Below are the code and all the weights of a small trained network. Each question names an input and a class and asks about switching units off, where a switched-off unit gives its printed mean instead of its output.

import numpy as np


def w(rows, s, z=0):
    codes = np.array(rows[::2]) - 128.0
    scale = np.full(codes.shape[1], s)
    scale[-1] = z or s
    return codes * scale


def norm(h):
    return h / np.sqrt((h * h).mean(-1, keepdims=True) + 1e-5)


def f(y):
    return np.maximum(y, 0)


def log_softmax(a):
    a = a - a.max(-1, keepdims=True)
    return a - np.log(np.exp(a).sum(-1, keepdims=True))


def net(x, mask):
    res = np.array(x, float).reshape(1, 2) / 4 @ E
    u = 0
    for l in range(3):
        y = f(norm(res) @ A[l][:, :-1].T + A[l][:, -1])
        res = res + np.where(mask[u : u + 8], y, B[l][:, -1]) @ B[l][:, :-1]
        u += 8
    return log_softmax(norm(res)[-1] @ U[:, :-1].T + U[:, -1])


A, B = {}, {}
E = w([
[116,145,82,255,166,140,134],'x0',
[132,92,58,83,142,72,3],'x1',
],0.0022)
A[0] = w([
[142,153,135,148,177,136,108,156],'0.n1',
[45,88,115,153,158,63,124,123],'0.n2',
[141,158,72,163,175,149,139,108],'0.n3',
[123,78,71,209,196,109,101,110],'0.n4',
[82,85,160,102,37,116,98,167],'0.n5',
[80,176,132,173,30,155,137,2],'0.n6',
[117,187,166,127,156,152,253,162],'0.n7',
[106,103,75,114,71,75,69,73],'0.n8',
],0.0033,0.0038)
B[0] = w([
[105,117,126,75,83,113,104,167],'0.n1',
[199,161,122,87,167,188,113,161],'0.n2',
[93,112,188,127,83,91,183,165],'0.n3',
[90,50,130,95,116,110,185,200],'0.n4',
[122,89,103,169,111,92,171,183],'0.n5',
[29,2,127,50,27,209,162,128],'0.n6',
[179,123,74,119,124,152,94,253],'0.n7',
[190,185,165,133,215,114,154,173],'0.n8',
],0.0038,0.0039)
A[1] = w([
[123,166,117,75,11,182,95,121],'1.n1',
[4,132,51,212,144,201,133,4],'1.n2',
[102,100,151,100,98,212,240,77],'1.n3',
[118,210,225,22,60,189,110,205],'1.n4',
[135,175,135,149,59,165,205,220],'1.n5',
[158,96,19,149,94,187,60,17],'1.n6',
[66,77,117,70,98,83,67,63],'1.n7',
[144,159,174,46,100,114,35,138],'1.n8',
],0.0029,0.0015)
B[1] = w([
[54,62,202,160,126,65,207,171],'1.n1',
[8,45,194,77,106,99,221,174],'1.n2',
[172,204,133,154,157,124,30,232],'1.n3',
[39,111,75,243,153,163,140,190],'1.n4',
[122,145,115,85,156,98,49,253],'1.n5',
[135,114,214,3,80,48,106,163],'1.n6',
[192,220,113,154,165,149,84,187],'1.n7',
[51,52,95,219,151,139,189,183],'1.n8',
],0.0033,0.0028)
A[2] = w([
[202,223,108,169,110,199,172,161],'2.n1',
[37,48,97,112,92,151,172,79],'2.n2',
[120,78,108,123,40,90,55,55],'2.n3',
[159,131,141,158,177,79,183,176],'2.n4',
[39,33,132,153,117,113,189,31],'2.n5',
[229,232,103,134,111,254,138,3],'2.n6',
[171,100,207,61,111,72,180,168],'2.n7',
[85,60,148,124,187,134,181,101],'2.n8',
],0.0047,0.0023)
B[2] = w([
[182,109,115,46,154,84,52,252],'2.n1',
[25,50,42,203,87,64,194,217],'2.n2',
[163,198,196,146,109,217,189,183],'2.n3',
[133,150,166,91,100,182,130,230],'2.n4',
[33,36,67,108,78,86,182,246],'2.n5',
[185,93,67,68,255,77,34,232],'2.n6',
[165,222,191,193,115,212,152,183],'2.n7',
[89,150,138,194,69,109,138,222],'2.n8',
],0.0048,0.003)
U = w([
[223,46,38,53,251,31,16,148],'0',
[9,1,47,205,51,48,228,244],'1',
[180,199,214,201,68,207,207,6],'2',
],0.0057,0.0023)

Each question gives the input, the list of numbers given to net, and the class t.
The units are the neurons (one row each of A and B). Each row of codes is followed by its name. A weight is (code - 128) times the scale printed after its matrix; where a second scale follows, it is the last column's (A, B and U).
mask holds one flag per neuron, layer by layer. A switched-off neuron (its flag False) gives its mean, the last column of its row in B, instead of its output. The means were averaged over made-up inputs and are rounded, as every weight is.
A unit's drop is (log p(t) with every unit on - log p(t) with that unit switched off) / (log p(t) with every unit on - log p(t) with every unit switched off).
most important unit: the unit with the biggest drop
k most important neurons: the k neurons with the biggest drops, biggest first
top k neurons in layer l: the k neurons of layer l with the biggest drops, biggest first
drop of u: that unit's drop, to one decimal
input [3,1], class 2: top 2 neurons in layer 0 : [0.n3 0.n2]
input [0,3], class 2: top 3 neurons in layer 1 : [1.n3 1.n5 1.n4]
input [-2,0], class 2: most important unit : 0.n5
input [-3,2], class 2: top 3 neurons in layer 1 : [1.n4 1.n7 1.n2]
input [-3,-1], class 2: 2 most important neurons : [0.n5 0.n1]
input [-6,-6], class 0: top 2 neurons in layer 0 : [0.n1 0.n5]
input [-5,4], class 1: 3 most important neurons : [1.n3 1.n5 1.n8]
input [-8,5], class 1: 2 most important neurons : [1.n8 1.n4]
input [-8,6], class 1: 3 most important neurons : [1.n3 1.n8 1.n4]
input [6,5], class 1: 2 most important neurons : [1.n3 0.n4]
input [2,1], class 2: top 3 neurons in layer 0 : [0.n4 0.n3 0.n2]
input [1,-3], class 2: 2 most important neurons : [1.n6 0.n7]
input [0,1], class 2: 2 most important neurons : [0.n7 1.n3]
input [0,-2], class 2: most important unit : 1.n6
input [1,0], class 2: top 2 neurons in layer 0 : [0.n3 0.n4]
input [-5,3], class 1: top 2 neurons in layer 1 : [1.n8 1.n3]
input [-5,-6], class 0: drop of 1.n3 : 1.7
input [-7,2], class 1: drop of 0.n4 : 0.0
input [-6,3], class 1: drop of 1.n8 : 2.2
input [-6,-7], class 0: drop of 1.n3 : 1.8
